Each row is followed by its class.
| +0.66 | +0.01 | -0.01 | +0.07 | +1.17 | +1.60 | +0.46 | -2.34 | +0.34 | +2.08 | -0.39 | -0.23 | +0.06 | +0.06 | -1.51 | +1.14 | +1.39 | -0.47 | -1.06 | -1.36 | +0.88 | -0.84 | -0.29 | +0.41 | -1.38 | -1.49 | +0.34 | +0.01 | -1.64 | +0.82 | -0.75 | +1.87 | +3.81 | +0.05 | -1.16 | -1.40 | -1.19 | -0.92 | +0.00 | +0.43 | +0.27 | -0.29 | +0.23 | +0.61 | +0.08 | +0.19 | -0.41 | +1.11 | -0.44 | -1.74 | -0.27 | +0.22 | +0.70 | -0.76 | -0.74 | -0.25 | -0.45 | -0.23 | +0.78 | -1.01 | : luzar
| -0.74 | +0.97 | +1.48 | +0.70 | +2.32 | +0.85 | -0.42 | -0.06 | +0.41 | +0.71 | +0.88 | +0.43 | +0.33 | +0.39 | -2.46 | +0.38 | +2.05 | +2.04 | -0.46 | -1.13 | +0.50 | -0.53 | -1.45 | -0.73 | -2.21 | +0.49 | +0.95 | -0.55 | -3.22 | +0.72 | -1.74 | +2.98 | +7.79 | -0.07 | -1.96 | -1.70 | +0.29 | -1.50 | -0.34 | +3.11 | -1.50 | -0.63 | +0.41 | +2.05 | -0.18 | +0.48 | +0.29 | +1.33 | -0.97 | +0.49 | -1.43 | -0.55 | +3.55 | +0.70 | -1.61 | -0.71 | +0.25 | -1.62 | +1.76 | +1.55 | : Lirig
| -0.23 | +0.59 | +1.41 | -0.11 | +1.02 | +1.51 | -0.79 | -1.35 | +0.66 | -0.23 | -0.27 | +0.06 | +0.82 | -0.31 | -0.73 | -0.31 | +1.44 | +1.75 | +0.77 | -0.23 | +0.41 | +0.19 | -2.17 | +0.94 | -1.32 | +0.01 | +0.77 | -0.98 | +0.30 | +0.36 | -0.53 | +2.06 | +4.17 | +0.29 | -1.86 | -1.21 | +0.34 | -1.32 | +0.21 | +0.77 | -0.41 | +0.20 | +0.28 | +2.19 | -0.13 | -0.29 | -0.39 | +1.94 | +0.24 | -0.16 | -0.75 | -1.38 | -0.28 | +0.61 | -0.36 | -0.11 | +0.01 | -1.82 | +0.51 | +0.42 | : kug
| -0.68 | -0.43 | +1.00 | +0.21 | +2.65 | +3.16 | -1.25 | -2.77 | +1.41 | +1.08 | -1.06 | +0.47 | +0.61 | +1.01 | +0.08 | +2.26 | +3.33 | +0.89 | -1.10 | -1.14 | +0.29 | -0.61 | -1.18 | +0.52 | -3.19 | -0.92 | +2.27 | -0.76 | -2.52 | +0.95 | -0.36 | +2.72 | +5.40 | +0.53 | -2.26 | -2.43 | -0.12 | -1.86 | +0.20 | +0.44 | +0.21 | -0.82 | +0.18 | +2.91 | +0.28 | +0.28 | +1.12 | +2.42 | -0.84 | -1.49 | -1.55 | +0.19 | +1.29 | -0.49 | -1.38 | -0.83 | -1.38 | -2.38 | +1.53 | -0.56 | : luzar
| -0.27 | -0.43 | +0.80 | +0.12 | +1.65 | +1.97 | -0.52 | -2.58 | +0.94 | +0.64 | -1.45 | +0.56 | +0.23 | +0.26 | +0.55 | +1.13 | +1.89 | -0.14 | -0.49 | -0.67 | -0.49 | -0.60 | -0.66 | +1.12 | -1.95 | -0.69 | +1.24 | -0.62 | -0.92 | +0.11 | +0.15 | +1.28 | +0.98 | +0.38 | -1.31 | -1.62 | -0.26 | -0.94 | +0.25 | -0.88 | +1.19 | -0.32 | +0.19 | +1.49 | +0.75 | -0.27 | +0.92 | +2.31 | -0.23 | -2.29 | -0.99 | -0.09 | -0.02 | -0.70 | -0.49 | -0.31 | -1.38 | -1.26 | +0.49 | -1.43 | : luzar
| +0.17 | +0.33 | +1.22 | +0.59 | +1.68 | +0.41 | +0.34 | -1.47 | -0.12 | +0.55 | -0.08 | -0.27 | -0.27 | -0.25 | -1.62 | +0.04 | +0.50 | +0.90 | -0.05 | -1.33 | +1.32 | +0.53 | +0.43 | +0.02 | -1.07 | +0.47 | -0.23 | -0.14 | -2.39 | -0.38 | -1.25 | +1.76 | +3.56 | -0.41 | -1.14 | -0.85 | -1.12 | -0.29 | -0.03 | +0.63 | +0.04 | -0.03 | +0.33 | +0.37 | -1.01 | +0.07 | -0.22 | -0.40 | +0.11 | -2.69 | -1.48 | -0.53 | +2.07 | -0.79 | -0.57 | -0.34 | -0.93 | -0.75 | -0.01 | -0.33 | : luzar
| -1.35 | +0.12 | +0.06 | -0.05 | +1.97 | +1.53 | +0.13 | -1.74 | +0.53 | +2.24 | -0.04 | -0.10 | +0.33 | +1.66 | -1.25 | +1.61 | +2.67 | -0.95 | -2.05 | -1.69 | +0.35 | -1.18 | +0.09 | +0.24 | -2.68 | -1.88 | +1.60 | -1.05 | -2.13 | +0.99 | -1.30 | +3.03 | +7.50 | +0.32 | -1.55 | -1.39 | -2.71 | -1.76 | -0.38 | -0.02 | +0.55 | -0.32 | -0.42 | +1.53 | +0.34 | +0.88 | +0.39 | +2.09 | -2.16 | -2.13 | -1.10 | +1.46 | +0.74 | -0.99 | -0.96 | -0.55 | -0.28 | -1.33 | +2.38 | -1.19 | : luzar
| -0.67 | -0.18 | +0.48 | -0.34 | +0.91 | +1.10 | -0.57 | -0.94 | +0.44 | +0.27 | -0.78 | +0.60 | +0.49 | +0.55 | +0.40 | +0.42 | +1.33 | +0.38 | -0.20 | -0.19 | +0.05 | -0.19 | -0.62 | +0.78 | -1.33 | -0.91 | +1.31 | -0.85 | -0.03 | +0.89 | +0.00 | +1.01 | +2.28 | +0.42 | -1.05 | -0.30 | -0.69 | -1.10 | +0.14 | -0.91 | +0.54 | +0.28 | -0.17 | +1.50 | +0.18 | +0.18 | +0.43 | +1.73 | -0.65 | -1.10 | -0.87 | -0.27 | -0.55 | -0.05 | -0.42 | +0.16 | -0.71 | -1.33 | +0.46 | -0.48 | : luzar
| -1.67 | +0.59 | +4.45 | -0.36 | +2.85 | -0.21 | -2.01 | -1.23 | -0.64 | -4.71 | -0.63 | +0.08 | +1.16 | -1.34 | -0.77 | -2.10 | -2.16 | +5.15 | +3.15 | +0.84 | +1.70 | +3.06 | -1.88 | +0.78 | -0.24 | +4.33 | -1.51 | -2.39 | +2.80 | -1.00 | +0.06 | +3.28 | +1.90 | -0.74 | -2.65 | +1.46 | +0.91 | -0.54 | +0.63 | -1.55 | -0.16 | +1.18 | -0.18 | +3.33 | -3.11 | -0.45 | -1.14 | +0.65 | +1.36 | -2.07 | -2.95 | -4.57 | -2.65 | +1.66 | -0.82 | +0.00 | -2.50 | -4.05 | -2.17 | +0.68 | : luzar
| -1.16 | +0.04 | +0.80 | +0.01 | +2.66 | +1.06 | +0.88 | -1.62 | +0.52 | +1.56 | -0.61 | +0.20 | -0.02 | +0.13 | -2.00 | +0.65 | +1.50 | +0.18 | -1.37 | -1.41 | +1.26 | -0.45 | +0.58 | +0.43 | -1.96 | -0.30 | +0.97 | -0.84 | -1.75 | +0.19 | -1.19 | +2.61 | +6.07 | -0.25 | -1.58 | -1.43 | -2.48 | -1.18 | -0.25 | -0.03 | -0.26 | -0.25 | +0.33 | +0.89 | +0.24 | +0.71 | +0.02 | +1.13 | -0.63 | -3.45 | -1.17 | +0.11 | +1.42 | -0.76 | -0.90 | -0.05 | -1.71 | -1.62 | +1.62 | -0.85 | : luzar
| -0.66 | -0.60 | +0.21 | +0.60 | +1.49 | +0.36 | +0.16 | -0.48 | +0.17 | +0.80 | -0.35 | +0.47 | -0.32 | +1.21 | -0.29 | +1.18 | +0.68 | +0.14 | -1.11 | -0.84 | +0.28 | -0.21 | +1.14 | +0.28 | -0.48 | +0.32 | +0.42 | -0.02 | -2.32 | -0.06 | -0.29 | +0.46 | +0.63 | -0.09 | -0.13 | -0.30 | -0.79 | -0.01 | +0.02 | -0.17 | +0.43 | -0.46 | +0.43 | +0.23 | -0.25 | +0.13 | +0.89 | +0.00 | -0.89 | -2.12 | -1.17 | +0.36 | +1.08 | -1.13 | -0.73 | -0.42 | -1.25 | -1.28 | +0.14 | -0.86 | : luzar
